Below is a small trained network, with its code and all its weights. Each question gives an input and a target symbol and asks what happens when units are switched off, that is, made to give their printed mean instead of their output.

import numpy as np


def w(rows, s, z=0):
    codes = np.array(rows[::2]) - 128.0
    scale = np.full(codes.shape[1], s)
    scale[-1] = z or s
    return codes * scale


def f(y):
    return np.maximum(y, 0)


def softmax(a):
    e = np.exp(a - a.max(-1, keepdims=True))
    return e / e.sum(-1, keepdims=True)


def log_softmax(a):
    a = a - a.max(-1, keepdims=True)
    return a - np.log(np.exp(a).sum(-1, keepdims=True))


def net(x, mask):
    ids = ['Πζημξσψ'.index(c) for c in x.split()]
    T = len(ids)
    res = E[ids] + P[:T]
    u = 0
    for l in range(3):
        q, k, v = (res @ M[l].T for M in (Q, K, V))
        z = softmax(np.where(np.tri(T) > 0, q @ k.T / 3**0.5, -1e9)) @ v
        res = res + np.where(mask[u], z, O[l][:, -1]) @ O[l][:, :-1]
        u += 1
        y = f(res @ A[l][:, :-1].T + A[l][:, -1])
        res = res + np.where(mask[u : u + 4], y, B[l][:, -1]) @ B[l][:, :-1]
        u += 4
    return log_softmax(res[-1] @ U[:, :-1].T + U[:, -1])


Q, K, V, O, A, B = {}, {}, {}, {}, {}, {}
E = w([
[147,10,128,34,81],'Π',
[47,189,184,129,123],'ζ',
[129,102,127,121,99],'η',
[120,123,172,132,112],'μ',
[108,67,165,56,115],'ξ',
[157,122,96,165,123],'σ',
[174,21,82,66,124],'ψ',
],0.011)
P = w([
[63,57,118,160,119],'0',
[161,193,84,44,104],'1',
[69,64,201,160,69],'2',
[62,68,245,70,211],'3',
[218,178,187,48,99],'4',
[126,64,75,187,16],'5',
],0.011)
Q[0] = w([
[197,59,83,101,4],'L0H0',
[124,140,92,129,99],'L0H0',
[163,150,122,147,39],'L0H0',
],0.011)
K[0] = w([
[247,139,161,83,108],'L0H0',
[149,128,102,113,108],'L0H0',
[182,157,140,147,72],'L0H0',
],0.013)
V[0] = w([
[226,85,78,254,128],'L0H0',
[126,38,188,80,79],'L0H0',
[19,144,181,168,207],'L0H0',
],0.0052)
O[0] = w([
[103,143,34,125,101,15],'L0H0',
[118,121,174,70,68,254],'L0H0',
[3,111,174,184,185,94],'L0H0',
],0.0074,0.0051)
A[0] = w([
[225,254,180,43,96,232],'L0N0',
[92,135,53,227,113,201],'L0N1',
[91,124,191,193,206,3],'L0N2',
[111,89,96,87,162,57],'L0N3',
],0.0055,0.0027)
B[0] = w([
[149,254,152,129,164,253],'L0N0',
[26,110,155,167,211,138],'L0N1',
[208,104,56,100,87,157],'L0N2',
[163,121,126,150,137,139],'L0N3',
],0.0074,0.0063)
Q[1] = w([
[185,142,151,120,136],'L1H0',
[119,164,114,126,187],'L1H0',
[182,161,143,2,97],'L1H0',
],0.0072)
K[1] = w([
[122,203,166,247,160],'L1H0',
[105,129,197,204,172],'L1H0',
[207,251,216,113,254],'L1H0',
],0.0038)
V[1] = w([
[118,38,132,132,77],'L1H0',
[151,161,185,98,210],'L1H0',
[115,85,169,70,1],'L1H0',
],0.007)
O[1] = w([
[144,3,97,48,127,69],'L1H0',
[116,146,201,169,159,237],'L1H0',
[180,69,184,91,71,255],'L1H0',
],0.007,0.0059)
A[1] = w([
[44,169,139,167,186,16],'L1N0',
[188,190,63,186,160,106],'L1N1',
[109,86,2,148,131,252],'L1N2',
[123,227,167,119,117,222],'L1N3',
],0.0077,0.0037)
B[1] = w([
[47,254,72,62,109,143],'L1N0',
[241,71,171,227,138,152],'L1N1',
[16,202,95,107,60,144],'L1N2',
[175,169,173,122,120,248],'L1N3',
],0.0079,0.011)
Q[2] = w([
[167,153,126,87,192],'L2H0',
[132,146,121,151,2],'L2H0',
[80,93,132,97,186],'L2H0',
],0.0093)
K[2] = w([
[68,68,82,132,162],'L2H0',
[227,197,254,163,125],'L2H0',
[120,136,22,111,120],'L2H0',
],0.0055)
V[2] = w([
[20,167,164,242,254],'L2H0',
[31,220,95,45,40],'L2H0',
[182,132,9,97,133],'L2H0',
],0.0059)
O[2] = w([
[104,53,97,175,221,6],'L2H0',
[223,114,140,246,111,185],'L2H0',
[134,225,63,146,110,2],'L2H0',
],0.012,0.008)
A[2] = w([
[34,178,119,56,49,26],'L2N0',
[237,91,184,185,103,72],'L2N1',
[20,2,125,150,222,247],'L2N2',
[108,73,101,229,241,4],'L2N3',
],0.0075,0.0017)
B[2] = w([
[249,112,102,137,232,187],'L2N0',
[67,161,10,172,112,253],'L2N1',
[37,255,80,51,127,171],'L2N2',
[222,27,129,111,215,158],'L2N3',
],0.0085,0.021)
U = w([
[119,192,80,196,83,102],'Π',
[114,83,76,165,142,123],'ζ',
[128,2,214,104,157,198],'η',
[13,154,139,70,93,163],'μ',
[80,33,175,215,34,254],'ξ',
[92,140,114,61,211,49],'σ',
[190,138,156,125,187,64],'ψ',
],0.0077,0.004)

Each question gives the input, a string of symbols that net reads in full, and the target symbol t.
The units are the heads (3 rows each of Q, K, V and O) and the neurons (one row each of A and B). Each row of codes is followed by its name. A weight is (code - 128) times the scale printed after its matrix; where a second scale follows, it is the last column's (O, A, B and U).
mask holds one flag per unit, layer by layer, with each layer's heads first. A switched-off unit (its flag False) gives its mean, the last column of its rows in O or B, instead of its output. The means were averaged over made-up inputs and are rounded, as every weight is.
A unit's drop is (log p(t) with every unit on - log p(t) with that unit switched off) / (log p(t) with every unit on - log p(t) with every unit switched off).
The circuit of an input: a set's keep is (log p(t) with only the set's units on - log p(t) with every unit switched off) / (log p(t) with every unit on - log p(t) with every unit switched off). Starting from the 12 units with the biggest drops (on a tie, the unit counted first), units are removed one at a time, each time the one whose removal leaves the highest keep (on an exact tie, the one counted first), for as long as the keep stays at least 0.8.
circuit, biggest first: the units of the circuit, biggest drop first
unit that matters most: the unit with the biggest drop
k most important neurons: the k neurons with the biggest drops, biggest first
k most important neurons of layer l: the k neurons of layer l with the biggest drops, biggest first
input μ ξ ξ ξ, target μ: circuit, biggest first	(L0H0; L2N2; L2N0; L2H0)
input ζ ψ ψ, target ψ: 4 most important neurons	(L0N0; L1N1; L2N0; L2N1)
input η η μ, target η: 3 most important neurons	(L1N1; L0N0; L2N1)
input μ ζ Π, target ζ: 2 most important neurons	(L1N0; L2N1)
input σ σ ζ, target σ: unit that matters most	L1N1
input μ η ξ, target η: 4 most important neurons	(L1N1; L0N0; L2N1; L2N2)
input σ Π ψ ξ, target ζ: 3 most important neurons	(L1N2; L0N1; L2N1)
input ψ ξ μ, target ξ: 2 most important neurons	(L0N0; L2N2)
input ψ ξ ζ, target ξ: circuit, biggest first	(L2H0; L2N2; L2N0)
input ζ ψ ξ, target ψ: 2 most important neurons	(L2N0; L0N0)
input ξ ζ ξ ζ, target η: 3 most important neurons	(L2N1; L0N0; L2N2)
input ξ ξ ψ ξ, target η: circuit, biggest first	(L2N1; L0H0; L2N2)
input Π ψ ξ ξ, target ψ: circuit, biggest first	(L2H0; L2N0; L1H0; L0H0)
input ξ Π ξ ξ ζ ψ, target ζ: 2 most important neurons	(L0N0; L2N1)
input Π ψ ζ, target ψ: 4 most important neurons	(L2N0; L0N0; L1N1; L2N1)
input ξ ζ ξ ζ ξ Π, target ξ: unit that matters most	L0H0
input ζ μ ξ ξ ζ σ, target ζ: 3 most important neurons	(L1N0; L2N3; L0N0)
input ξ ξ ξ ζ, target η: circuit, biggest first	(L2H0; L0H0; L2N1)
input ξ μ ξ ψ, target η: 3 most important neurons	(L0N0; L2N1; L2N2)
input η Π ψ σ, target ξ: unit that matters most	L1H0
input ζ ξ ξ ξ, target σ: 3 most important neurons	(L2N2; L2N3; L0N1)
input ξ ξ ξ, target ξ: 3 most important neurons	(L0N0; L2N2; L2N0)
input ξ Π η ζ σ μ, target σ: 2 most important neurons of layer 2	(L2N0; L2N2)
input ψ ψ ξ μ, target Π: circuit, biggest first	(L1N2; L2H0; L1H0; L0H0)
input μ ζ Π Π, target μ: circuit, biggest first	(L0H0; L2N2; L2H0; L2N0)
input ζ ξ ζ, target ξ: circuit, biggest first	(L2H0; L2N0)
input ψ ξ σ ψ ζ ψ, target ζ: 3 most important neurons of layer 2	(L2N3; L2N1; L2N2)
